Here is a tiny trained network, its code and every weight. The questions are about switching its units off for an input and a class, where a switched-off unit gives its printed mean instead of its output.

import numpy as np


def w(rows, s, z=0):
    codes = np.array(rows[::2]) - 128.0
    scale = np.full(codes.shape[1], s)
    scale[-1] = z or s
    return codes * scale


def norm(h):
    return h / np.sqrt((h * h).mean(-1, keepdims=True) + 1e-5)


def f(y):
    return y / 2 * (1 + np.tanh(0.7978845608 * (y + 0.044715 * y**3)))


def log_softmax(a):
    a = a - a.max(-1, keepdims=True)
    return a - np.log(np.exp(a).sum(-1, keepdims=True))


def net(x, mask):
    res = np.array(x, float).reshape(1, 3) / 4 @ E
    u = 0
    for l in range(4):
        y = f(norm(res) @ A[l][:, :-1].T + A[l][:, -1])
        res = res + np.where(mask[u : u + 5], y, B[l][:, -1]) @ B[l][:, :-1]
        u += 5
    return log_softmax(norm(res)[-1] @ U[:, :-1].T + U[:, -1])


A, B = {}, {}
E = w([
[238,96,131,190,122,200,116,153,148,62,143],'x0',
[189,164,254,105,107,168,189,79,91,136,30],'x1',
[169,181,255,144,140,76,37,190,86,136,180],'x2',
],0.0049)
A[0] = w([
[143,131,99,146,157,130,154,116,201,70,118,56],'0.n1',
[166,112,193,106,168,118,153,126,129,210,118,51],'0.n2',
[163,158,116,185,125,122,162,158,82,163,97,37],'0.n3',
[169,90,136,103,114,130,254,58,118,141,114,1],'0.n4',
[131,111,62,95,113,81,164,131,211,210,118,115],'0.n5',
],0.0063,0.0028)
B[0] = w([
[98,216,90,78,126,153,107,141,128,58,202,185],'0.n1',
[61,106,98,149,75,67,150,137,137,61,210,166],'0.n2',
[122,98,134,122,166,181,151,66,152,139,171,108],'0.n3',
[109,117,115,136,123,128,1,164,122,166,127,255],'0.n4',
[190,112,132,91,167,82,144,94,160,133,152,248],'0.n5',
],0.0075,0.0027)
A[1] = w([
[56,112,116,122,142,75,56,128,76,222,89,154],'1.n1',
[132,140,102,66,65,201,167,59,138,125,10,75],'1.n2',
[95,149,154,98,139,131,95,110,2,167,105,11],'1.n3',
[197,99,35,202,102,203,92,148,101,138,131,212],'1.n4',
[156,85,126,199,106,168,56,185,113,98,77,119],'1.n5',
],0.006,0.0011)
B[1] = w([
[210,38,36,150,157,123,111,242,81,80,73,228],'1.n1',
[154,139,140,254,173,133,54,224,13,185,130,169],'1.n2',
[134,182,105,114,89,228,229,186,167,37,152,155],'1.n3',
[11,187,239,84,52,142,145,120,127,122,150,254],'1.n4',
[75,192,178,161,190,113,43,38,120,167,122,225],'1.n5',
],0.0056,0.0055)
A[2] = w([
[203,183,184,106,96,91,131,136,109,113,91,128],'2.n1',
[126,68,73,87,153,107,203,67,139,189,130,16],'2.n2',
[222,99,86,145,129,141,100,148,109,95,79,132],'2.n3',
[82,177,110,21,54,153,212,140,140,37,172,106],'2.n4',
[144,180,84,150,117,202,162,108,254,121,78,7],'2.n5',
],0.0055,0.0021)
B[2] = w([
[71,130,2,105,80,134,168,77,139,128,119,175],'2.n1',
[108,193,204,119,142,138,45,77,154,105,160,170],'2.n2',
[180,86,109,175,200,80,158,140,142,163,78,194],'2.n3',
[76,92,123,58,86,183,205,151,160,157,140,253],'2.n4',
[95,105,128,165,83,122,137,135,98,82,116,113],'2.n5',
],0.0083,0.0032)
A[3] = w([
[211,171,163,149,123,54,162,55,116,32,97,110],'3.n1',
[110,148,161,87,205,39,107,81,183,158,188,105],'3.n2',
[152,34,124,84,182,140,124,70,219,104,103,3],'3.n3',
[149,130,59,112,187,98,175,3,169,109,131,93],'3.n4',
[157,141,152,94,103,166,140,14,173,146,170,126],'3.n5',
],0.0067,0.0021)
B[3] = w([
[133,89,72,111,126,115,163,211,129,115,105,151],'3.n1',
[123,168,131,209,128,188,118,89,109,170,100,254],'3.n2',
[44,105,148,87,99,221,134,85,102,91,142,156],'3.n3',
[146,187,245,208,162,146,28,104,67,167,150,176],'3.n4',
[255,66,96,126,181,43,143,152,98,156,104,237],'3.n5',
],0.0085,0.0038)
U = w([
[72,230,195,199,133,211,14,6,112,176,165,254],'0',
[254,39,42,163,172,51,138,211,94,139,67,50],'1',
[29,99,93,30,18,189,232,118,199,88,170,69],'2',
],0.0095,0.00016)

Each question gives the input, the list of numbers given to net, and the class t.
The units are the neurons (one row each of A and B). Each row of codes is followed by its name. A weight is (code - 128) times the scale printed after its matrix; where a second scale follows, it is the last column's (A, B and U).
mask holds one flag per neuron, layer by layer. A switched-off neuron (its flag False) gives its mean, the last column of its row in B, instead of its output. The means were averaged over made-up inputs and are rounded, as every weight is.
A unit's drop is (log p(t) with every unit on - log p(t) with that unit switched off) / (log p(t) with every unit on - log p(t) with every unit switched off).
The circuit of an input: a set's keep is (log p(t) with only the set's units on - log p(t) with every unit switched off) / (log p(t) with every unit on - log p(t) with every unit switched off). Starting from the 12 units with the biggest drops (on a tie, the unit counted first), units are removed one at a time, each time the one whose removal leaves the highest keep (on an exact tie, the one counted first), for as long as the keep stays at least 0.8.
circuit, biggest first: the units of the circuit, biggest drop first
top k neurons: the k neurons with the biggest drops, biggest first
top k neurons in layer l: the k neurons of layer l with the biggest drops, biggest first
drop of u: that unit's drop, to one decimal
input [0,0,7], class 1: circuit, biggest first -> [1.n4]
input [1,5,2], class 1: top 2 neurons -> [3.n5; 0.n1]
input [-4,-8,1], class 1: top 3 neurons -> [1.n1; 1.n5; 0.n1]
input [-5,0,1], class 1: top 4 neurons -> [0.n1; 1.n1; 1.n4; 2.n3]
input [5,-5,1], class 0: top 2 neurons -> [1.n5; 1.n3]
input [8,-2,0], class 2: top 2 neurons in layer 0 -> [0.n4; 0.n1]
input [0,-6,3], class 1: top 2 neurons -> [1.n1; 0.n1]
input [2,4,-8], class 0: top 2 neurons -> [0.n4; 1.n4]
input [0,-2,-8], class 0: top 2 neurons -> [0.n5; 1.n3]
input [0,-3,2], class 1: drop of 1.n1 -> 3.9
input [-4,-3,8], class 1: drop of 1.n1 -> 0.2
input [2,-4,-3], class 2: drop of 2.n4 -> 1.6
input [-4,6,8], class 2: drop of 2.n4 -> 0.0
input [7,-6,2], class 0: top neuron -> [1.n5]
